Below are the code and all the weights of a small trained network. Each question names an input and a class and asks about switching units off, where a switched-off unit gives its printed mean instead of its output.

import numpy as np


def w(rows, s, z=0):
    codes = np.array(rows[::2]) - 128.0
    scale = np.full(codes.shape[1], s)
    scale[-1] = z or s
    return codes * scale


def f(y):
    return np.maximum(y, 0)


def log_softmax(a):
    a = a - a.max(-1, keepdims=True)
    return a - np.log(np.exp(a).sum(-1, keepdims=True))


def net(x, mask):
    res = np.array(x, float).reshape(1, 4) / 4 @ E
    y = f(res @ A[0][:, :-1].T + A[0][:, -1])
    res = res + np.where(mask, y, B[0][:, -1]) @ B[0][:, :-1]
    return log_softmax(res[-1] @ U[:, :-1].T + U[:, -1])


A, B = {}, {}
E = w([
[153,204,33,112],'x0',
[247,98,91,154],'x1',
[1,45,61,179],'x2',
[58,213,134,208],'x3',
],0.0091)
A[0] = w([
[166,88,205,114,91],'neuron 1',
[102,189,94,177,36],'neuron 2',
[99,64,195,27,116],'neuron 3',
[188,247,113,162,180],'neuron 4',
[183,106,113,196,187],'neuron 5',
[220,85,18,101,153],'neuron 6',
[102,68,144,58,91],'neuron 7',
[129,61,210,70,183],'neuron 8',
[159,205,120,142,92],'neuron 9',
[117,116,132,139,1],'neuron 10',
[113,52,198,86,120],'neuron 11',
[6,61,115,153,135],'neuron 12',
[141,239,89,119,64],'neuron 13',
[189,149,179,210,177],'neuron 14',
[64,115,116,125,109],'neuron 15',
],0.011,0.0075)
B[0] = w([
[185,111,139,93,180],'neuron 1',
[128,208,184,188,162],'neuron 2',
[249,118,200,194,209],'neuron 3',
[118,184,36,208,240],'neuron 4',
[171,58,58,154,189],'neuron 5',
[74,99,36,2,239],'neuron 6',
[203,91,122,92,175],'neuron 7',
[203,85,203,175,228],'neuron 8',
[140,196,126,191,175],'neuron 9',
[103,60,150,144,128],'neuron 10',
[167,123,181,202,199],'neuron 11',
[90,75,225,85,255],'neuron 12',
[107,216,45,168,187],'neuron 13',
[208,107,50,152,195],'neuron 14',
[63,160,127,87,180],'neuron 15',
],0.0088,0.011)
U = w([
[40,102,218,103,132],'0',
[179,87,41,67,1],'1',
[191,113,77,178,153],'2',
[116,255,66,173,169],'3',
[215,136,190,97,82],'4',
],0.012,0.0059)

Each question gives the input, the list of numbers given to net, and the class t.
The units are the neurons (one row each of A and B). Each row of codes is followed by its name. A weight is (code - 128) times the scale printed after its matrix; where a second scale follows, it is the last column's (A, B and U).
mask holds one flag per neuron, in row order. A switched-off neuron (its flag False) gives its mean, the last column of its row in B, instead of its output. The means were averaged over made-up inputs and are rounded, as every weight is.
A unit's drop is (log p(t) with every unit on - log p(t) with that unit switched off) / (log p(t) with every unit on - log p(t) with every unit switched off).
The circuit of an input: a set's keep is (log p(t) with only the set's units on - log p(t) with every unit switched off) / (log p(t) with every unit on - log p(t) with every unit switched off). Starting from the 12 units with the biggest drops (on a tie, the unit counted first), units are removed one at a time, each time the one whose removal leaves the highest keep (on an exact tie, the one counted first), for as long as the keep stays at least 0.8.
circuit, biggest first: the units of the circuit, biggest drop first
unit that matters most: the unit with the biggest drop
k most important neurons: the k neurons with the biggest drops, biggest first
drop of u: that unit's drop, to one decimal
input [-7,-6,0,0], class 4: unit that matters most -> neuron 3
input [1,-3,-8,-3], class 3: circuit, biggest first -> (neuron 4; neuron 12)
input [-8,8,8,-4], class 4: circuit, biggest first -> (neuron 12; neuron 4; neuron 8)
input [-5,-4,-2,8], class 0: circuit, biggest first -> (neuron 13; neuron 12)
input [-3,6,4,-1], class 1: circuit, biggest first -> (neuron 6; neuron 3; neuron 4)
input [-1,3,7,-3], class 0: 3 most important neurons -> (neuron 12; neuron 14; neuron 4)
input [-3,5,1,-3], class 1: 2 most important neurons -> (neuron 6; neuron 4)
input [-6,-7,-1,0], class 4: 2 most important neurons -> (neuron 3; neuron 8)
input [-6,-7,-3,3], class 4: 3 most important neurons -> (neuron 3; neuron 8; neuron 6)
input [-7,3,7,-2], class 0: 2 most important neurons -> (neuron 12; neuron 14)
input [-2,-2,3,-3], class 4: 3 most important neurons -> (neuron 3; neuron 6; neuron 7)
input [-3,-2,5,-5], class 4: 2 most important neurons -> (neuron 3; neuron 7)
input [-5,8,8,1], class 0: 2 most important neurons -> (neuron 12; neuron 4)
input [7,5,7,2], class 1: circuit, biggest first -> (neuron 6)
input [1,1,7,-3], class 0: drop of neuron 12 -> 0.2
input [-2,1,-6,3], class 3: drop of neuron 4 -> 0.2
input [3,4,-3,-4], class 1: drop of neuron 6 -> 0.3
